[  1  -1   0   4  -1   0  -5  12  -1  -4   4  12  -2   7   7   1  12   7
  16  -4   6 -24  20 -33 -17 -11  21  -4   1] -> Q > [85]
[-3 -5  8 -7  0 -3  6  7 -1 -2 -2 -5 10  4 -2 -2  0 -9  0  6 -1  6  4 -2
  6  3  0  2 -2] -> Q > [85]
[  2  -1  10   5   4   0  -1  17   0  -3   0   4  11   7  -2  -2   3  -2
   5   5   1 -17  17 -13  -4   1   7   1  -2] -> Q > [88]
[ -6   1  10   4   2   2   2   9  -2  -1   3   6  -8   5  -5   3   0 -12
   6  -8   1 -30   9  -5  -2  -3   8  -2  -4] -> H > [93]
[  3  -2  14  -4   2   7   5   6   2   2   4   2  -5   1   0   1   0  -3
  10  -9   1 -15   8  -3  -1 -12  12  -6   0] -> H > [89]
[  4   1  13   1   5   5   0   7  -1   0   2   6  -5   6   0   1   0  -2
   4  -8   4 -30   6  -4  -4  -5  12  -2  -3] -> H > [89]
[  6   0  14 -13  -1   2   9  17   7  -2  -6  -5  13   1  -5   2   4  -1
   1   4  -3  39  -1  17   9   1   5  -3   4] -> Q > [85]
[ 3 -5  9  0 -1  4  1 11  2 -6  1  2  0  8  0 -3  7 10  8 -3  2 -3  8 -4
 -4 -2  9 -3 -2] -> Q > [85]
[  3   0   4  -3   1   4   3   9   2  -1  -1   0   1  -2   4   0   8   6
  10   2   1   0   8 -12  -6  -2  10  -3  -1] -> Q > [85]
[  2   2  24   2   4   1   5   9  -2  -4   0   6  19  10  -2  -2   0  -9
   0   8   3 -17  26  -5   5  -3  11  -2  -4] -> Q > [85]
[  0   0   0   5   3  -3  -1   0   0   2   7   3 -12   3   4   2  -2 -11
   7  -8   0 -42  11 -12 -10  -1   1   0  -5] -> H > [93]
[ 9  2  3 -1 -2  2 -1 14  4 -3  1  1 -2 -1  2 -1  8 10 10 -5  3  4  3 -4
 -7 -5 10 -2 -1] -> Q > [82]
[  0  -1  14   5   4   0   5  14  -1  -2   1   8  -1  10   2   1  -2  -6
  -2  -3   5 -42  18 -10  -8  -3  10   3  -4] -> H > [93]
[  4  -2   4  -6   0   3   3  11   4  -1   0   1  -3  -1   1   0   9  10
   5  -4   1   4   3 -13 -11  -8  13  -2  -2] -> Q > [82]
[  3  -3   3   0   2   2   1   8   1  -3   1   0   6   5   4  -4   5   8
   3  -2  -1  -5   5 -16 -11  -2   9   1  -3] -> Q > [82]
[  6  -1   5   3   1   7   4  13   4  -1   1   0  -4   4   0   1   3   4
   4  -7   1 -10   8  -6  -6  -5   8   1  -1] -> H > [96]
[ 11  -2   2  -6   1  13   3  10   4  -1   4   0 -15   2   3  -1   4   9
  10 -13   2 -26   5 -14 -12  -4  12  -1  -3] -> H > [89]
[  2   2 -10   2  -2   4   0  13   3  -1  -1  -4  -8   3   2   3   5   8
  17  -6   1  -4   6  -8 -12   3   2   2  -2] -> Q > [88]
[  0  -1   2  -4   1   0   3   2   4   3   1   2 -14   2   0   1  -3  -4
   2 -10   1 -17   1   4  -1  -3   0   0  -3] -> H > [93]
[  3   0   4  11   0   2   1  16   3   0   1   4   6   4   0  -2   5  -2
  14  -2  -1 -14  17  -7 -11   1   7   3  -5] -> Q > [88]
[  1   0   6   4   5   1   4  10   0  -1   0  -2   3   6   1   0   2  -5
   4  -1   2 -25  18  -8  -3   2   4   2  -5] -> H > [96]
[ -3   0  -8   4  -2   1  -1  10   4  -3   1   0  -5   3   5   1   4   4
   9  -2  -2 -10   6 -14 -11   0   1   4  -4] -> Q > [88]

[11  4  1 -2  4 -1 -7  4  1 20  5 -2  4  5 -4  1  8  6 -9 -8 -6 -9  3 -3
 -3 -1  0 -4  5] -> Pafup > J
[ -1   6   5  -4   4  -1   5   3   1  11   3   8   7  -3   4 -10   2   1
 -11  -2  -5   2  -4 -13  -2  -2  -7   4   0] -> Ren > A
[ 10   0   1  -1  -2  -4  -5   1   0  14  -4   2   5   2   0  -3   9   1
 -16   7 -12  -3  -1  -2  -4   4  -4   0   4] -> Pafup > J
[  8   8  -3   1   1  -4   4   6  -5   1  -2  17   6  -5   7  -2  17  -1
 -13  -1  -8   1  13  -4   2  -1 -11  -3  -1] -> Ren > A
[  5  -4   7 -10   5  -1  -3   0  -2  29   4 -10  -7   4  -4  -1   0   2
 -11   1  -6  -6   4  -8 -10  -4  -5  -3   2] -> Pafup > D
[  7   6  -1  -4   2   1   3   8  -2  12   5   4   5  -2   5  -8   1   4
 -12  -9  -4  -2  -2  -5  -3  -2  -7  -1   0] -> Ren > F
[  5   6  11  -2   4  -4 -11   8  -1  31   3   4   5   0   0  -3   7   3
 -18  -8  -4 -10  -4  -4  -1  -1   0   4   0] -> Pafup > J
[  7   1   8   1   3   2   1  10  -2   2   2   3  13 -10   7  -3   5  -6
  -2 -21  -5  -4  -3  -6 -13  -2  -1   1   2] -> Ren > F
[ -8   2  -1   1   0   9  -1   8  -1  -3   2   0  17  -9  12  -8   7 -13
 -13  -8   2   5  -4  -1  17  -1  -3  -1   3] -> Ren > F
[  4  10  -7   3   1   2  -2   6  -7   5  -2  10  14  -6   3   0   5 -12
 -16  -6  -3  -5  -2   1   2   0  -3  -1   4] -> Ren > F
[ 13  15  -6   0   1  -2   0   6  -2  27   0   8  10  -2   6  -3   7   3
 -21  -1  -3  -4  -1   2   4  -1  -6   3   4] -> Ren > A
[ -2  -3   8   2   5  -2   0   5   1   0  -5   9  15  -8   9  -6  19  -3
 -14  -7  -4  -1   3   2   3  -3   0   0   3] -> Ren > A
[  6   2   2  -4   3  -6   6  20   0  18   1   4   0   3   3  -9   2   5
 -12   0  -3  -3  -1  -7  -5  -1 -13   1  -1] -> Ren > A

[  1  -6   3  -1  -4  -6   8   0   5  -5  -1  -2  -4   0   1  -2  -1  -1
   1  -1  -1   6   1   1   0 -10   4   6   2] -> N > C
[ -1 -13  -1   2  -3  -6   3  -1   6  -5   3  -2  -5   3  -4   0   1   5
  -3   0  -2   0   0  -1   1   1   7   3   1] -> X > S
[ -1 -10   4   1  -2   0   0  -3   4  -5   3  -1  -2   0   0  -1   2   3
  -2   0  -3  16   0  -3   0  15  -3   6   2] -> X > R
[ 1 -8  1  1 -3 -3  3  0  5 -5  1 -2 -1  0 -4 -5 -1  1  0 -1  1 12  2 -2
  2  2  6  3  5] -> X > S
[  0  -1   0   0   3  -1  -6  -2  -4   5   0  -3  -1   3   0   1   0  -7
   7   0   3  -6  -5  -2   0 -10  -8  -2   1] -> W > V
[ 1 17 -1 -4  0  1  0  0  0  6 -1  2  2 -4  2  3 -4 -2  0 -1 -1  3 -1  4
 -2 -5  1 -4 -5] -> E > U
[-1 -5  0 -1 -5 -9  6 -2  6 -3 -1 -3 -5 -2 -3  2 -4  3 -1  1 -3  0 -3  1
  1 -9  5  5  4] -> N > C
[ 0 -6  1 -2  3  4 -6  0 -6  3  0  1 -1  3 -2 -4  3 -8  3  2  3  2 -2 -4
 -1  7 -7 -1  3] -> W > M
[ 3  0 -3  0  4  3 -7 -1 -7  5  1 -1  0  4 -1 -2  3 -5  5  3  3 -3 -1 -4
  0  0 -9 -3  0] -> W > M
[-1 -6  1  2 -2 -6 -3 -1  5 -1  1 -2 -1  2  4 -2  0  4 -3  1 -2  9  0 -2
  1  9 -2  4  1] -> X > R
[  1   3   3  -1   2   5  -5  -2  -5   3   3   1   2   2   3   1   1  -6
   4   0   4  -7  -3   0  -1   6 -13  -2   0] -> W > V
[ 0 -4  2  1  5  1 -7 -2 -6  3 -1  2  0  4 -2 -2  2 -6  4  1  0  2  0 -4
 -2  4 -6 -2  1] -> W > M
[-1 -4  5  0 -6 -7  7 -2  6 -5 -1 -3 -4 -4 -1  0 -4  4 -3  1 -3 12  3  0
  2 -2  3  8  5] -> N > C
[  2   4  -5  -3   0  -8   1  -1  -1   7   2  -8  -3   2  -4   4  -2   0
   7   0   3 -14  -2  -3   0 -17   2  -9  -6] -> E > B
[ -1  -4  -4   4   6   2  -6   2  -9   2  -4  -1  -2   5  -1   1   3  -4
   5   1   0 -14  -2  -1  -1   1 -10  -3   6] -> W > V
[  1  11  -4   3  -1  -4   0   2   0   8   0   0   0  -2  -1   2  -2   1
   3   0   1 -10  -2  -2   0 -12   0  -5  -3] -> E > U
[ 1 11 -2 -4  0 -1  1  0  3  9 -2 -1 -2 -2 -1  4 -3 -1  1 -1  0  2 -1  2
 -3 -9  4 -6 -4] -> E > U
[-1 -9 -1  0  4  2 -9 -2 -3  2  2  0  1  4 -1  1  0 -3  1 -2  2  0 -5 -4
  1  5 -4 -2  2] -> W > M
[ -2  -5  -2   2   4   2  -6  -1  -5   5   5   0  -1   2   0   2   2  -5
   5   2   1 -11  -5  -4   1   3 -11  -2   4] -> W > V
[ -1 -10   0   2  -1  -2  -3  -4   6  -4   1  -1  -2   0  -1  -1  -1   4
  -2   1  -2  19  -2   0   1  13   3   5   2] -> X > R
[-2 -7 -1  1 -3 -5  6 -1  2 -4  1  0 -4 -3 -1  2 -1  0 -2  2 -2  2 -3  1
  0 -2  0  4  4] -> N > T
[ -1 -15   1   0  -4  -7   2   0   5  -6   1  -2  -2   2  -2  -2   2   3
  -2   1  -2  13   3  -5   0   1   7   3   1] -> X > S
[  1   5  -3  -1   1  -6   0   2   1   5   3  -2  -2  -1  -6   3  -5   0
   0   1   1  -7  -1  -2   1 -13   4  -5  -3] -> E > B
[  3  14  -6  -4   0  -6  -2   0   2  11   2  -2  -4  -1  -1   6  -5   2
   1   1   0  -8  -3   0   2 -13   1  -9  -5] -> E > U
[ 1 -7  2  0  0  1 -5 -2 -4 -2  2  0  1  5  0 -1  4 -2  2  0  2  3  1 -4
  0  7 -4  0  1] -> W > M
[  7   0 -11   1   0 -11  -1   1   6   8  -1  -4  -2   3  -5   3  -4   5
   0  -4   1 -12  -7   0   2 -20   7 -12  -7] -> E > B
[-2 -7  2  1 -3 -7  2 -1  3 -3  2 -2 -1 -1 -3 -1  0  2 -1  1 -1  2  2 -1
  0 -2  1  2  4] -> X > S
[ 0 -3  2 -1 -4 -5  5  0  1 -2  2 -3 -3 -3 -7  3 -1 -1 -5  2 -1  1  3  0
 -1 -5  0  8  6] -> N > T
[ 1 -2  1  0 -2 -3 -1 -2  3 -1  4 -2  2  1  2 -2 -2  1 -3  1  0  7  0 -1
  1  5  0  3  0] -> X > R
[  2  13  -1  -2   0  -7   0   0   2   7   5  -1   0  -2  -2   3  -3   2
   2   1   2  -5  -1  -1  -2 -12   0  -5  -5] -> E > U
[ 0 20  2 -4 -3 -2  3  2  0  4  6  5  1 -5 -1  6 -4  0 -4  0  1 -9  2  0
  0 -9 -1  2 -5] -> E > B
[ -1  -2   2   2  -5 -10   9   1   6  -4   3  -4   0  -5  -4   1  -3   1
  -1   0  -1   2   4   1   0 -11   5   5   3] -> N > C
[ -1 -11   4   3  -4  -2   2  -3   5  -8   3  -1  -1   1   0  -3   1   4
  -2   0  -1  12   1  -2  -1   6   2   5   0] -> X > S
[  1  -1   0  -1  -4  -6   6  -2   5  -1   3  -2  -6  -1  -2   3  -2   0
   1   0  -3   5  -2   2  -2 -10   2   2  -2] -> N > C
[  3  11  -3  -3   1  -9  -3  -2   2   9   5  -1  -2   1  -4   5  -5   1
   3   0   3  -8  -1  -4  -1 -17   0 -10  -8] -> E > B
[  2  11  -5  -3   1  -9   2  -4   2  10   3  -3  -4  -1  -7   6  -9   1
   1   1   2 -11  -2  -4   0 -22   3  -6  -5] -> E > B
[-2 -5  3  0 -7 -8 11  0  6 -4  2 -3 -5 -3 -5  1 -1  2 -2  1 -2  2  1  0
  0 -8  1  6  5] -> N > C
[  0  -8   0   2  -3  -9   4  -2   3  -5   2  -3  -4   1  -1  -1  -1  -2
   1   0  -3   1  -2  -1   2 -11  -1   3   2] -> N > T
